Here is a tiny trained network, its code and every weight. The questions are about switching its units off for an input and a class, where a switched-off unit gives its printed mean instead of its output.

import numpy as np


def w(rows, s, z=0):
    codes = np.array(rows[::2]) - 128.0
    scale = np.full(codes.shape[1], s)
    scale[-1] = z or s
    return codes * scale


def f(y):
    return np.maximum(y, 0)


def log_softmax(a):
    a = a - a.max(-1, keepdims=True)
    return a - np.log(np.exp(a).sum(-1, keepdims=True))


def net(x, mask):
    res = np.array(x, float).reshape(1, 7) / 4 @ E
    y = f(res @ A[0][:, :-1].T + A[0][:, -1])
    res = res + np.where(mask, y, B[0][:, -1]) @ B[0][:, :-1]
    return log_softmax(res[-1] @ U[:, :-1].T + U[:, -1])


A, B = {}, {}
E = w([
[180,174,164,107,38,131,165,158,166],'x0',
[53,196,183,144,101,176,62,45,154],'x1',
[85,75,182,116,128,2,111,168,98],'x2',
[129,180,78,133,226,136,121,138,173],'x3',
[69,102,91,94,118,128,208,160,168],'x4',
[102,62,196,132,167,216,111,133,137],'x5',
[153,140,78,32,152,117,139,80,223],'x6',
],0.0053)
A[0] = w([
[87,109,97,152,169,142,191,194,126,148],'neuron 0',
[105,119,95,155,158,148,169,172,109,125],'neuron 1',
[116,121,112,111,133,149,132,121,140,130],'neuron 2',
[153,92,134,114,141,80,151,163,131,144],'neuron 3',
[139,119,146,141,134,112,124,148,122,192],'neuron 4',
[165,78,137,104,146,61,157,179,127,155],'neuron 5',
[153,141,57,109,165,91,94,83,128,149],'neuron 6',
[90,155,111,96,90,64,170,142,166,131],'neuron 7',
[95,144,109,104,91,68,166,141,157,126],'neuron 8',
[119,143,193,176,47,31,95,149,52,151],'neuron 9',
[107,178,150,130,183,107,95,140,153,127],'neuron 10',
[8,61,200,133,137,153,105,116,123,178],'neuron 11',
[124,125,118,106,114,83,151,138,143,248],'neuron 12',
[187,177,201,127,58,171,132,140,165,163],'neuron 13',
[128,152,113,112,154,134,108,127,134,189],'neuron 14',
[138,130,152,136,124,169,132,129,131,184],'neuron 15',
[110,160,147,129,160,113,113,135,145,173],'neuron 16',
[135,132,126,143,125,150,128,116,113,113],'neuron 17',
[94,102,143,128,129,135,120,116,121,143],'neuron 18',
[115,149,93,144,148,154,148,143,124,89],'neuron 19',
[117,134,113,116,102,90,156,131,154,82],'neuron 20',
[97,193,154,138,187,101,97,137,167,159],'neuron 21',
[155,89,131,115,147,80,149,166,124,153],'neuron 22',
[124,132,152,146,98,91,119,137,90,159],'neuron 23',
[116,157,135,136,156,116,109,133,147,132],'neuron 24',
],0.013,0.0016)
B[0] = w([
[180,120,97,138,91,119,154,143,162,183],'neuron 0',
[159,133,103,161,113,124,140,148,157,166],'neuron 1',
[122,151,129,159,124,116,126,134,112,144],'neuron 2',
[129,84,103,109,130,89,112,120,110,183],'neuron 3',
[120,106,128,134,128,121,120,121,127,156],'neuron 4',
[122,64,85,107,140,74,106,121,105,207],'neuron 5',
[127,194,106,115,162,126,139,76,150,174],'neuron 6',
[116,181,109,72,108,146,127,156,129,190],'neuron 7',
[112,170,113,75,112,143,128,160,129,184],'neuron 8',
[85,91,154,252,102,110,169,141,121,245],'neuron 9',
[148,123,137,153,169,122,129,94,124,160],'neuron 10',
[33,133,154,118,170,113,79,114,63,201],'neuron 11',
[117,141,80,106,122,118,112,148,124,177],'neuron 12',
[157,129,134,91,126,203,101,220,134,191],'neuron 13',
[132,142,136,148,139,132,136,105,131,152],'neuron 14',
[126,139,129,145,120,143,128,176,121,152],'neuron 15',
[141,123,121,149,158,141,114,117,127,151],'neuron 16',
[117,136,114,137,133,131,126,165,147,141],'neuron 17',
[104,123,143,121,134,123,121,121,107,149],'neuron 18',
[136,151,130,160,125,143,138,129,149,149],'neuron 19',
[109,150,127,87,117,134,128,135,129,162],'neuron 20',
[151,123,133,166,185,144,113,96,128,168],'neuron 21',
[132,81,99,114,137,86,111,123,117,187],'neuron 22',
[112,111,134,177,122,113,139,137,132,178],'neuron 23',
[137,126,137,139,152,135,130,108,131,147],'neuron 24',
],0.03,0.011)
U = w([
[95,214,108,13,93,153,99,157,121,146],'0',
[132,118,225,80,109,120,156,58,121,9],'1',
[55,113,254,191,175,148,98,91,59,135],'2',
[149,50,97,78,164,78,64,107,84,84],'3',
[215,180,115,166,180,133,169,32,195,153],'4',
[214,152,159,129,71,213,152,195,183,157],'5',
[129,71,112,202,63,80,197,148,133,176],'6',
],0.0057,0.0012)

Each question gives the input, the list of numbers given to net, and the class t.
The units are the neurons (one row each of A and B). Each row of codes is followed by its name. A weight is (code - 128) times the scale printed after its matrix; where a second scale follows, it is the last column's (A, B and U).
mask holds one flag per neuron, in row order. A switched-off neuron (its flag False) gives its mean, the last column of its row in B, instead of its output. The means were averaged over made-up inputs and are rounded, as every weight is.
A unit's drop is (log p(t) with every unit on - log p(t) with that unit switched off) / (log p(t) with every unit on - log p(t) with every unit switched off).
The circuit of an input: a set's keep is (log p(t) with only the set's units on - log p(t) with every unit switched off) / (log p(t) with every unit on - log p(t) with every unit switched off). Starting from the 12 units with the biggest drops (on a tie, the unit counted first), units are removed one at a time, each time the one whose removal leaves the highest keep (on an exact tie, the one counted first), for as long as the keep stays at least 0.8.
units of the circuit, in order: the units of the circuit, biggest drop first
unit that matters most: the unit with the biggest drop
k most important neurons: the k neurons with the biggest drops, biggest first
drop of u: that unit's drop, to one decimal
input [-6,-2,-3,1,-2,2,0], class 4: most important neuron	neuron 9
input [-4,1,0,4,-7,-6,-7], class 2: 2 most important neurons	neuron 0; neuron 9
input [7,-8,0,7,-3,8,3], class 3: units of the circuit, in order	neuron 9; neuron 5
input [-3,-3,0,-1,6,2,8], class 0: units of the circuit, in order	neuron 9; neuron 7
input [7,5,0,7,6,2,1], class 5: units of the circuit, in order	neuron 11; neuron 13
input [2,-7,-2,-4,3,-4,1], class 3: 4 most important neurons	neuron 5; neuron 22; neuron 3; neuron 13
input [-6,0,-4,4,-7,-8,-7], class 4: units of the circuit, in order	neuron 11; neuron 6
input [-1,5,6,8,2,2,3], class 2: 3 most important neurons	neuron 11; neuron 0; neuron 1
input [2,7,-6,2,-8,-1,1], class 5: 2 most important neurons	neuron 13; neuron 11
input [1,2,-4,4,2,-8,8], class 0: 4 most important neurons	neuron 7; neuron 9; neuron 8; neuron 20
input [4,-8,5,8,8,1,6], class 3: 2 most important neurons	neuron 5; neuron 22
input [8,-7,5,-3,6,6,8], class 0: 3 most important neurons	neuron 7; neuron 8; neuron 9
input [2,-6,1,5,3,-7,-1], class 0: 3 most important neurons	neuron 7; neuron 8; neuron 9
input [8,2,-7,-8,-3,-2,6], class 5: unit that matters most	neuron 13
input [4,-4,-1,-2,-8,6,5], class 5: 2 most important neurons	neuron 11; neuron 13
input [-6,-5,8,-6,-5,3,-4], class 2: 2 most important neurons	neuron 11; neuron 9
input [1,-2,-1,-4,-3,2,-3], class 2: 2 most important neurons	neuron 0; neuron 1
input [1,1,7,0,-3,-1,-1], class 2: 3 most important neurons	neuron 0; neuron 1; neuron 11
input [3,0,-3,1,-5,-7,1], class 0: 3 most important neurons	neuron 9; neuron 0; neuron 6
input [-1,-8,-2,-5,7,-7,2], class 0: unit that matters most	neuron 7
input [-3,-3,3,1,8,4,-2], class 3: 2 most important neurons	neuron 9; neuron 11
input [5,7,-8,6,2,3,6], class 5: drop of neuron 13	1.7
input [0,3,-8,6,-2,5,0], class 4: drop of neuron 4	0.0
input [3,-5,-6,-6,-4,-1,6], class 5: drop of neuron 13	0.2
input [-3,7,7,-1,6,0,7], class 0: drop of neuron 7	0.3
